Below is a small trained network, with its code and all its weights. Each question gives an input and a class and asks what happens when units are switched off, that is, made to give their printed mean instead of their output.

import numpy as np


def w(rows, s, z=0):
    codes = np.array(rows[::2]) - 128.0
    scale = np.full(codes.shape[1], s)
    scale[-1] = z or s
    return codes * scale


def f(y):
    return y / 2 * (1 + np.tanh(0.7978845608 * (y + 0.044715 * y**3)))


def log_softmax(a):
    a = a - a.max(-1, keepdims=True)
    return a - np.log(np.exp(a).sum(-1, keepdims=True))


def net(x, mask):
    res = np.array(x, float).reshape(1, 4) / 4 @ E
    y = f(res @ A[0][:, :-1].T + A[0][:, -1])
    res = res + np.where(mask, y, B[0][:, -1]) @ B[0][:, :-1]
    return log_softmax(res[-1] @ U[:, :-1].T + U[:, -1])


A, B = {}, {}
E = w([
[187,134,2,143,148,112],'x0',
[151,213,131,52,17,82],'x1',
[76,89,82,62,76,236],'x2',
[150,59,142,25,166,82],'x3',
],0.0089)
A[0] = w([
[131,106,128,169,159,153,150],'neuron 0',
[113,121,205,127,98,131,19],'neuron 1',
[118,87,124,89,128,112,75],'neuron 2',
[91,98,101,101,100,149,146],'neuron 3',
[131,97,88,143,98,112,37],'neuron 4',
[133,85,149,140,179,169,165],'neuron 5',
[103,112,74,100,131,189,136],'neuron 6',
[138,132,140,160,123,115,146],'neuron 7',
[159,79,195,88,124,125,39],'neuron 8',
[116,165,82,85,74,79,192],'neuron 9',
[114,91,157,34,168,132,86],'neuron 10',
[113,130,121,147,105,142,57],'neuron 11',
[147,85,124,72,141,103,56],'neuron 12',
[152,146,177,108,60,118,166],'neuron 13',
[126,75,136,103,124,91,89],'neuron 14',
[88,115,92,145,188,124,152],'neuron 15',
[138,135,178,151,150,75,100],'neuron 16',
[109,110,156,116,109,157,75],'neuron 17',
[111,166,147,183,107,162,80],'neuron 18',
[99,78,164,182,149,151,164],'neuron 19',
[113,99,117,123,54,193,141],'neuron 20',
[41,137,221,118,123,124,57],'neuron 21',
[165,127,98,161,149,75,86],'neuron 22',
[161,193,158,86,77,142,200],'neuron 23',
[149,124,150,154,140,5,63],'neuron 24',
[93,95,209,129,100,119,6],'neuron 25',
[103,77,145,176,158,161,165],'neuron 26',
[125,114,117,80,182,74,101],'neuron 27',
[131,154,77,196,88,156,65],'neuron 28',
[176,129,30,107,132,118,8],'neuron 29',
[119,177,153,117,111,142,96],'neuron 30',
[198,154,93,89,82,134,132],'neuron 31',
[118,168,134,100,101,108,202],'neuron 32',
[127,110,120,93,112,178,62],'neuron 33',
[116,106,116,107,111,168,79],'neuron 34',
[106,66,82,94,99,164,133],'neuron 35',
[184,80,94,80,141,105,60],'neuron 36',
[108,104,122,133,190,161,171],'neuron 37',
[176,174,186,164,177,85,110],'neuron 38',
[89,156,127,191,87,147,119],'neuron 39',
],0.015,0.0014)
B[0] = w([
[164,123,127,90,148,106,197],'neuron 0',
[95,142,22,145,168,149,204],'neuron 1',
[148,158,189,132,64,160,164],'neuron 2',
[78,109,194,181,146,88,183],'neuron 3',
[81,149,102,130,184,134,145],'neuron 4',
[183,63,140,61,168,85,215],'neuron 5',
[65,102,148,211,101,47,207],'neuron 6',
[122,131,168,133,115,137,157],'neuron 7',
[139,165,86,111,91,209,191],'neuron 8',
[150,67,134,82,180,61,237],'neuron 9',
[135,173,127,91,89,170,217],'neuron 10',
[127,139,156,136,78,158,142],'neuron 11',
[164,163,166,70,62,197,186],'neuron 12',
[181,69,127,71,214,85,224],'neuron 13',
[190,147,188,78,61,189,166],'neuron 14',
[158,84,100,88,177,92,197],'neuron 15',
[59,139,195,200,95,79,209],'neuron 16',
[56,110,125,173,182,135,168],'neuron 17',
[180,194,154,51,63,209,202],'neuron 18',
[198,80,114,86,142,111,228],'neuron 19',
[82,116,186,164,78,92,215],'neuron 20',
[82,210,6,157,234,128,254],'neuron 21',
[60,124,122,190,141,103,206],'neuron 22',
[200,62,154,86,165,64,241],'neuron 23',
[66,139,191,144,98,85,253],'neuron 24',
[101,199,11,190,250,169,214],'neuron 25',
[185,82,151,91,132,95,231],'neuron 26',
[127,179,134,98,82,178,193],'neuron 27',
[158,200,132,101,83,242,210],'neuron 28',
[95,202,2,204,238,154,226],'neuron 29',
[161,113,102,110,146,134,174],'neuron 30',
[174,89,87,134,182,93,218],'neuron 31',
[214,54,149,109,124,63,197],'neuron 32',
[87,118,170,172,52,97,177],'neuron 33',
[90,139,183,208,92,103,170],'neuron 34',
[62,115,149,175,89,103,211],'neuron 35',
[130,237,109,82,88,228,202],'neuron 36',
[201,52,130,86,197,82,208],'neuron 37',
[39,98,187,174,78,141,247],'neuron 38',
[206,187,172,97,56,191,207],'neuron 39',
],0.0068,0.0098)
U = w([
[196,21,131,76,166,68,245],'0',
[17,92,195,173,88,85,123],'1',
[87,162,3,149,188,156,113],'2',
[179,173,162,76,62,228,18],'3',
],0.017,0.0011)

Each question gives the input, the list of numbers given to net, and the class t.
The units are the neurons (one row each of A and B). Each row of codes is followed by its name. A weight is (code - 128) times the scale printed after its matrix; where a second scale follows, it is the last column's (A, B and U).
mask holds one flag per neuron, in row order. A switched-off neuron (its flag False) gives its mean, the last column of its row in B, instead of its output. The means were averaged over made-up inputs and are rounded, as every weight is.
A unit's drop is (log p(t) with every unit on - log p(t) with that unit switched off) / (log p(t) with every unit on - log p(t) with every unit switched off).
The circuit of an input: a set's keep is (log p(t) with only the set's units on - log p(t) with every unit switched off) / (log p(t) with every unit on - log p(t) with every unit switched off). Starting from the 12 units with the biggest drops (on a tie, the unit counted first), units are removed one at a time, each time the one whose removal leaves the highest keep (on an exact tie, the one counted first), for as long as the keep stays at least 0.8.
units of the circuit, in order: the units of the circuit, biggest drop first
unit that matters most: the unit with the biggest drop
top k neurons: the k neurons with the biggest drops, biggest first
drop when u is switched off: that unit's drop, to one decimal
input [-7,8,0,0], class 0: unit that matters most	neuron 23
input [8,-3,-2,8], class 2: top 2 neurons	neuron 29; neuron 22
input [1,-8,8,-2], class 0: top 2 neurons	neuron 37; neuron 5
input [6,5,-6,-8], class 3: top 2 neurons	neuron 28; neuron 39
input [-1,-7,8,-5], class 1: top 4 neurons	neuron 6; neuron 20; neuron 35; neuron 34
input [7,-2,3,-8], class 3: top 3 neurons	neuron 28; neuron 39; neuron 21
input [2,7,-8,6], class 1: top 4 neurons	neuron 24; neuron 38; neuron 16; neuron 22
input [-8,-3,7,-3], class 2: top 2 neurons	neuron 21; neuron 25
input [-5,-7,-6,-8], class 3: top 2 neurons	neuron 18; neuron 39
input [-1,7,-7,-8], class 3: top 3 neurons	neuron 18; neuron 39; neuron 28
input [-8,8,2,2], class 0: top 2 neurons	neuron 23; neuron 13
input [7,3,-7,-1], class 1: top 3 neurons	neuron 24; neuron 38; neuron 21
input [-6,0,7,2], class 1: drop when neuron 20 is switched off	0.1
input [-7,7,5,2], class 0: drop when neuron 29 is switched off	0.4
input [6,4,2,5], class 2: units of the circuit, in order	neuron 29
input [-8,-5,-2,-6], class 2: drop when neuron 21 is switched off	0.4
